Below is a small trained network, with its code and all its weights. Each question gives an input and a target symbol and asks what happens when units are switched off, that is, made to give their printed mean instead of their output.

import numpy as np


def w(rows, s, z=0):
    codes = np.array(rows[::2]) - 128.0
    scale = np.full(codes.shape[1], s)
    scale[-1] = z or s
    return codes * scale


def f(y):
    return np.maximum(y, 0)


def softmax(a):
    e = np.exp(a - a.max(-1, keepdims=True))
    return e / e.sum(-1, keepdims=True)


def log_softmax(a):
    a = a - a.max(-1, keepdims=True)
    return a - np.log(np.exp(a).sum(-1, keepdims=True))


def net(x, mask):
    ids = ['ΔΘΣαβζηλμπτψ'.index(c) for c in x.split()]
    T = len(ids)
    res = E[ids] + P[:T]
    u = 0
    for l in range(2):
        r = res
        for j in range(3):
            rows = slice(3 * j, 3 * j + 3)
            q, k, v = (r @ M[l][rows].T for M in (Q, K, V))
            z = softmax(np.where(np.tri(T) > 0, q @ k.T / 3**0.5, -1e9)) @ v
            o = O[l][rows]
            res = res + np.where(mask[u + j], z, o[:, -1]) @ o[:, :-1]
        u += 3
        y = f(res @ A[l][:, :-1].T + A[l][:, -1])
        res = res + np.where(mask[u : u + 4], y, B[l][:, -1]) @ B[l][:, :-1]
        u += 4
    return log_softmax(res[-1] @ U[:, :-1].T + U[:, -1])


Q, K, V, O, A, B = {}, {}, {}, {}, {}, {}
E = w([
[119,155,132],'Δ',
[164,129,111],'Θ',
[114,149,130],'Σ',
[124,187,154],'α',
[135,124,102],'β',
[105,162,129],'ζ',
[133,151,115],'η',
[133,126,39],'λ',
[154,92,254],'μ',
[126,157,148],'π',
[42,117,195],'τ',
[163,47,93],'ψ',
],0.015)
P = w([
[207,227,144],'0',
[163,148,89],'1',
[154,127,88],'2',
[117,99,78],'3',
[89,78,91],'4',
[72,58,93],'5',
[55,44,81],'6',
[38,45,91],'7',
[19,2,84],'8',
[91,144,149],'9',
[95,201,167],'10',
[113,252,186],'11',
[144,218,140],'12',
[113,181,134],'13',
],0.0054)
Q[0] = w([
[112,146,250],'0.h1',
[198,129,73],'0.h1',
[115,194,216],'0.h1',
[163,147,185],'0.h2',
[13,97,107],'0.h2',
[120,70,91],'0.h2',
[80,134,45],'0.h3',
[145,73,151],'0.h3',
[167,141,206],'0.h3',
],0.011)
K[0] = w([
[147,143,213],'0.h1',
[173,126,3],'0.h1',
[84,182,197],'0.h1',
[168,234,81],'0.h2',
[88,47,84],'0.h2',
[63,112,139],'0.h2',
[157,129,61],'0.h3',
[123,84,101],'0.h3',
[149,127,178],'0.h3',
],0.013)
V[0] = w([
[150,87,2],'0.h1',
[172,134,144],'0.h1',
[157,144,85],'0.h1',
[192,194,233],'0.h2',
[62,155,70],'0.h2',
[151,61,188],'0.h2',
[133,47,104],'0.h3',
[102,149,91],'0.h3',
[100,148,33],'0.h3',
],0.0094)
O[0] = w([
[142,185,144,207],'0.h1',
[111,130,46,94],'0.h1',
[139,160,127,148],'0.h1',
[91,48,47,20],'0.h2',
[110,255,160,212],'0.h2',
[155,67,122,56],'0.h2',
[200,144,159,126],'0.h3',
[128,155,142,184],'0.h3',
[142,202,196,252],'0.h3',
],0.0094,0.0031)
A[0] = w([
[2,43,224,166],'0.n1',
[180,115,172,112],'0.n2',
[125,227,47,250],'0.n3',
[144,176,109,188],'0.n4',
],0.0094,0.0025)
B[0] = w([
[188,217,1,182],'0.n1',
[221,100,147,137],'0.n2',
[102,78,223,249],'0.n3',
[55,139,177,193],'0.n4',
],0.0065,0.011)
Q[1] = w([
[37,152,218],'1.h1',
[35,124,146],'1.h1',
[115,32,114],'1.h1',
[130,133,57],'1.h2',
[101,58,151],'1.h2',
[208,253,31],'1.h2',
[163,162,152],'1.h3',
[212,46,150],'1.h3',
[129,123,123],'1.h3',
],0.0075)
K[1] = w([
[244,158,110],'1.h1',
[253,138,49],'1.h1',
[111,43,107],'1.h1',
[89,38,154],'1.h2',
[39,227,30],'1.h2',
[165,116,232],'1.h2',
[240,94,152],'1.h3',
[96,58,130],'1.h3',
[152,132,125],'1.h3',
],0.0067)
V[1] = w([
[141,247,75],'1.h1',
[16,46,152],'1.h1',
[107,145,93],'1.h1',
[91,248,78],'1.h2',
[66,194,200],'1.h2',
[124,194,65],'1.h2',
[92,235,122],'1.h3',
[123,2,210],'1.h3',
[104,70,85],'1.h3',
],0.0064)
O[1] = w([
[106,142,31,192],'1.h1',
[37,128,200,96],'1.h1',
[132,199,163,125],'1.h1',
[110,160,34,197],'1.h2',
[94,85,128,255],'1.h2',
[142,173,82,134],'1.h2',
[167,133,130,221],'1.h3',
[104,2,86,85],'1.h3',
[115,161,128,59],'1.h3',
],0.0064,0.0082)
A[1] = w([
[172,89,109,158],'1.n1',
[158,176,168,250],'1.n2',
[150,158,38,3],'1.n3',
[1,125,170,131],'1.n4',
],0.0082,0.0015)
B[1] = w([
[222,168,127,139],'1.n1',
[50,177,49,255],'1.n2',
[149,37,171,178],'1.n3',
[46,2,203,233],'1.n4',
],0.0063,0.0062)
U = w([
[117,90,129,12],'Δ',
[177,108,159,166],'Θ',
[120,74,135,57],'Σ',
[92,98,94,82],'α',
[200,105,190,74],'β',
[99,77,137,82],'ζ',
[119,100,128,31],'η',
[123,184,216,151],'λ',
[169,75,91,254],'μ',
[121,102,125,109],'π',
[119,196,11,123],'τ',
[255,119,201,247],'ψ',
],0.0091,0.0058)

Each question gives the input, a string of symbols that net reads in full, and the target symbol t.
The units are the heads (3 rows each of Q, K, V and O) and the neurons (one row each of A and B). Each row of codes is followed by its name. A weight is (code - 128) times the scale printed after its matrix; where a second scale follows, it is the last column's (O, A, B and U).
mask holds one flag per unit, layer by layer, with each layer's heads first. A switched-off unit (its flag False) gives its mean, the last column of its rows in O or B, instead of its output. The means were averaged over made-up inputs and are rounded, as every weight is.
A unit's drop is (log p(t) with every unit on - log p(t) with that unit switched off) / (log p(t) with every unit on - log p(t) with every unit switched off).
The circuit of an input: a set's keep is (log p(t) with only the set's units on - log p(t) with every unit switched off) / (log p(t) with every unit on - log p(t) with every unit switched off). Starting from the 12 units with the biggest drops (on a tie, the unit counted first), units are removed one at a time, each time the one whose removal leaves the highest keep (on an exact tie, the one counted first), for as long as the keep stays at least 0.8.
circuit, biggest first: the units of the circuit, biggest drop first
unit that matters most: the unit with the biggest drop
k most important neurons: the k neurons with the biggest drops, biggest first
top k neurons in layer l: the k neurons of layer l with the biggest drops, biggest first
which heads matter: for each layer, one digit per head in row order, 1 if its drop is at least 0.15 and else 0, layers parted by /
input ζ λ λ η, target λ: unit that matters most : 0.n3
input λ λ λ Θ, target λ: which heads matter : 110 / 000
input ζ λ τ Σ μ ζ λ Σ λ, target λ: which heads matter : 101 / 000
input λ λ ζ Σ τ Σ, target τ: circuit, biggest first : [1.h1; 0.h2]
input α λ λ τ η Δ, target τ: circuit, biggest first : [0.h1; 1.h1]
input Θ τ ζ τ Δ, target τ: 4 most important neurons : [0.n1; 0.n3; 1.n4; 0.n4]
input Σ ζ ζ λ λ λ λ ζ ζ, target λ: which heads matter : 010 / 000
input ζ τ Σ μ Δ ζ λ τ Θ, target τ: circuit, biggest first : [0.n3; 1.n4]
input λ Θ π ζ Σ α λ ζ τ α, target τ: circuit, biggest first : [1.h1; 0.h1; 0.h2]
input ζ λ λ λ Σ ζ α λ η Δ τ, target τ: which heads matter : 100 / 000
input Θ Δ Θ ζ λ Δ η λ λ τ τ Σ λ, target λ: which heads matter : 001 / 000
input Σ μ Δ, target μ: 3 most important neurons : [0.n3; 0.n1; 0.n4]
input λ ζ α Θ λ λ τ η, target τ: circuit, biggest first : [1.h1; 0.h1]
input λ ζ λ τ ψ α λ μ τ τ ψ Σ, target τ: unit that matters most : 0.h1
input λ τ ζ ζ λ τ Σ λ τ τ β, target τ: 2 most important neurons : [0.n1; 1.n4]
input ζ ψ Σ ψ τ β Δ λ τ λ τ π, target τ: 3 most important neurons : [0.n3; 1.n4; 0.n1]
input ζ ζ ζ ζ λ π λ λ Δ, target λ: 3 most important neurons : [0.n1; 0.n3; 0.n4]
input μ β λ λ λ ζ η, target λ: 2 most important neurons : [0.n1; 0.n3]
input α ζ Δ τ λ τ ζ Δ ζ, target τ: 2 most important neurons : [0.n1; 0.n3]
input λ Σ τ α, target τ: top 2 neurons in layer 0 : [0.n4; 0.n1]
input ζ λ λ ζ μ Σ α Δ μ, target μ: unit that matters most : 0.n1
input π λ Σ λ η Σ ζ τ, target τ: which heads matter : 000 / 000
input Δ λ Σ λ Σ λ Σ, target λ: which heads matter : 010 / 000
input Σ β τ λ λ β, target λ: which heads matter : 110 / 000
input ζ λ λ λ μ, target μ: circuit, biggest first : [0.h3; 0.h1; 0.n1]
